Below are the code and all the weights of a small trained network. Each question names an input and a target symbol and asks about switching units off, where a switched-off unit gives its printed mean instead of its output.

import numpy as np


def w(rows, s, z=0):
    codes = np.array(rows[::2]) - 128.0
    scale = np.full(codes.shape[1], s)
    scale[-1] = z or s
    return codes * scale


def norm(h):
    return h / np.sqrt((h * h).mean(-1, keepdims=True) + 1e-5)


def f(y):
    return y / 2 * (1 + np.tanh(0.7978845608 * (y + 0.044715 * y**3)))


def softmax(a):
    e = np.exp(a - a.max(-1, keepdims=True))
    return e / e.sum(-1, keepdims=True)


def log_softmax(a):
    a = a - a.max(-1, keepdims=True)
    return a - np.log(np.exp(a).sum(-1, keepdims=True))


def net(x, mask):
    ids = ['αβγδεζηθλξπστφψω'.index(c) for c in x.split()]
    T = len(ids)
    res = E[ids] + P[:T]
    q, k, v = (norm(res) @ M[0].T for M in (Q, K, V))
    z = softmax(np.where(np.tri(T) > 0, q @ k.T / 2**0.5, -1e9)) @ v
    res = res + np.where(mask[0], z, O[0][:, -1]) @ O[0][:, :-1]
    y = f(norm(res) @ A[0][:, :-1].T + A[0][:, -1])
    res = res + np.where(mask[1:9], y, B[0][:, -1]) @ B[0][:, :-1]
    return log_softmax(norm(res)[-1] @ U[:, :-1].T + U[:, -1])


Q, K, V, O, A, B = {}, {}, {}, {}, {}, {}
E = w([
[134,102,107,91,194,91],'α',
[135,137,144,152,116,145],'β',
[97,138,99,137,105,117],'γ',
[134,127,142,149,105,132],'δ',
[124,127,128,110,121,2],'ε',
[100,156,97,132,164,138],'ζ',
[133,130,124,114,162,118],'η',
[120,102,120,136,92,102],'θ',
[136,110,141,138,153,132],'λ',
[134,123,127,129,114,152],'ξ',
[130,160,155,134,129,109],'π',
[128,163,165,153,135,111],'σ',
[136,112,119,142,117,139],'τ',
[136,137,141,151,116,146],'φ',
[137,115,120,140,117,140],'ψ',
[112,167,198,79,93,129],'ω',
],0.02)
P = w([
[230,163,3,210,77,129],'0',
[88,105,154,92,172,139],'1',
[81,101,145,77,174,142],'2',
[73,100,147,56,173,147],'3',
[65,102,148,47,169,153],'4',
[59,104,155,44,171,159],'5',
[56,108,150,40,163,167],'6',
[48,105,155,20,168,172],'7',
[40,108,151,33,167,169],'8',
[37,108,151,32,162,163],'9',
[37,109,150,30,172,169],'10',
[54,119,147,49,155,163],'11',
],0.0025)
Q[0] = w([
[41,143,121,161,134,178],'head 1',
[59,189,112,45,214,1],'head 1',
],0.0097)
K[0] = w([
[124,141,56,134,123,159],'head 1',
[4,87,165,78,135,161],'head 1',
],0.011)
V[0] = w([
[107,67,243,111,69,76],'head 1',
[2,46,155,223,214,131],'head 1',
],0.0055)
O[0] = w([
[206,48,252,95,206,155,4],'head 1',
[58,70,165,255,142,171,89],'head 1',
],0.0055,0.00037)
A[0] = w([
[180,146,164,153,63,37,157],'neuron 1',
[72,12,102,107,71,108,165],'neuron 2',
[16,57,170,223,175,180,130],'neuron 3',
[219,40,95,169,145,152,130],'neuron 4',
[120,120,109,177,54,253,66],'neuron 5',
[89,96,19,66,224,229,21],'neuron 6',
[175,37,210,126,120,222,3],'neuron 7',
[58,172,218,109,88,115,68],'neuron 8',
],0.0057,0.0026)
B[0] = w([
[112,129,122,121,192,167,207],'neuron 1',
[145,142,254,174,87,154,181],'neuron 2',
[104,122,123,34,169,159,253],'neuron 3',
[128,140,62,78,163,180,136],'neuron 4',
[151,85,204,169,178,58,194],'neuron 5',
[194,191,100,203,227,85,159],'neuron 6',
[81,108,1,161,88,115,189],'neuron 7',
[225,133,27,135,220,114,200],'neuron 8',
],0.0064,0.0032)
U = w([
[119,77,71,146,122,137,112],'α',
[176,38,130,231,178,110,5],'β',
[10,147,158,160,93,120,228],'γ',
[131,105,191,134,203,130,126],'δ',
[112,84,181,125,135,6,251],'ε',
[33,197,57,169,155,110,129],'ζ',
[114,86,58,129,108,142,120],'η',
[105,46,246,139,107,193,231],'θ',
[66,56,123,85,186,243,143],'λ',
[254,143,88,125,169,177,74],'ξ',
[103,167,76,35,71,101,135],'π',
[167,171,187,186,129,132,20],'σ',
[136,118,148,173,89,109,114],'τ',
[150,138,157,135,88,125,103],'φ',
[121,142,120,132,78,106,184],'ψ',
[160,138,202,1,115,161,148],'ω',
],0.0098,0.0021)

Each question gives the input, a string of symbols that net reads in full, and the target symbol t.
The units are the heads (2 rows each of Q, K, V and O) and the neurons (one row each of A and B). Each row of codes is followed by its name. A weight is (code - 128) times the scale printed after its matrix; where a second scale follows, it is the last column's (O, A, B and U).
mask holds one flag per unit, heads first, then neurons. A switched-off unit (its flag False) gives its mean, the last column of its rows in O or B, instead of its output. The means were averaged over made-up inputs and are rounded, as every weight is.
A unit's drop is (log p(t) with every unit on - log p(t) with that unit switched off) / (log p(t) with every unit on - log p(t) with every unit switched off).
The circuit of an input: a set's keep is (log p(t) with only the set's units on - log p(t) with every unit switched off) / (log p(t) with every unit on - log p(t) with every unit switched off). Starting from all 9 units, units are removed one at a time, each time the one whose removal leaves the highest keep (on an exact tie, the one counted first), for as long as the keep stays at least 0.8.
circuit, biggest first: the units of the circuit, biggest drop first
most important unit: the unit with the biggest drop
k most important neurons: the k neurons with the biggest drops, biggest first
drop of u: that unit's drop, to one decimal
input δ δ ξ δ δ ψ φ δ φ, target ξ: 3 most important neurons => neuron 2; neuron 3; neuron 8
input δ θ α τ, target ξ: circuit, biggest first => head 1; neuron 6
input δ δ ζ λ δ ε ε ζ σ, target ζ: 2 most important neurons => neuron 8; neuron 2
input ξ σ ψ γ ω δ φ, target π: circuit, biggest first => head 1
input σ γ ψ, target β: 2 most important neurons => neuron 5; neuron 2
input ω ξ η π δ γ, target γ: circuit, biggest first => neuron 2; neuron 7
input σ θ δ τ ω δ ξ θ δ δ, target β: circuit, biggest first => neuron 8; neuron 5
input ω δ σ ω ζ γ ε σ ω φ β, target λ: 2 most important neurons => neuron 3; neuron 7
input ω σ σ λ δ σ λ δ ζ δ δ δ, target λ: 3 most important neurons => neuron 3; neuron 7; neuron 4
input σ ζ β τ τ δ ξ τ, target β: 4 most important neurons => neuron 6; neuron 5; neuron 7; neuron 2
input ω σ τ σ δ δ ω ω ξ σ ξ φ, target λ: circuit, biggest first => head 1; neuron 3; neuron 7
input γ β σ ζ ψ τ ξ δ ξ φ π, target ξ: 2 most important neurons => neuron 8; neuron 5
input δ σ τ δ δ φ ω ζ δ, target ξ: 3 most important neurons => neuron 8; neuron 3; neuron 1
input δ π δ σ ψ, target ξ: most important neuron => neuron 6
input δ δ β η δ δ σ β, target ξ: 3 most important neurons => neuron 3; neuron 2; neuron 8
input δ δ ξ β, target ξ: 2 most important neurons => neuron 2; neuron 3
input ω ψ λ σ ω ε δ, target λ: circuit, biggest first => neuron 3; neuron 7
input σ δ δ δ δ δ δ δ, target β: circuit, biggest first => neuron 5; neuron 8
input λ τ δ σ η η λ ξ, target θ: circuit, biggest first => neuron 5; neuron 8
input σ δ λ ξ ζ ξ ξ δ θ β β, target β: 3 most important neurons => neuron 5; neuron 7; neuron 8
input σ ψ ξ θ θ ω η λ ψ, target β: most important unit => neuron 6
input δ λ ζ β λ σ π, target λ: circuit, biggest first => head 1; neuron 3
input σ λ δ ξ σ δ σ ψ ω ξ, target β: 3 most important neurons => neuron 5; neuron 6; neuron 7
input ζ ζ γ δ τ φ λ δ δ δ, target γ: drop of head 1 => 1.7
input λ ψ π λ, target λ: drop of neuron 3 => 0.4
input λ δ ζ λ β ξ, target θ: drop of neuron 2 => 0.2
input λ ζ η, target ζ: drop of head 1 => 0.8
input δ φ γ α ζ σ π, target ζ: most important neuron => neuron 8
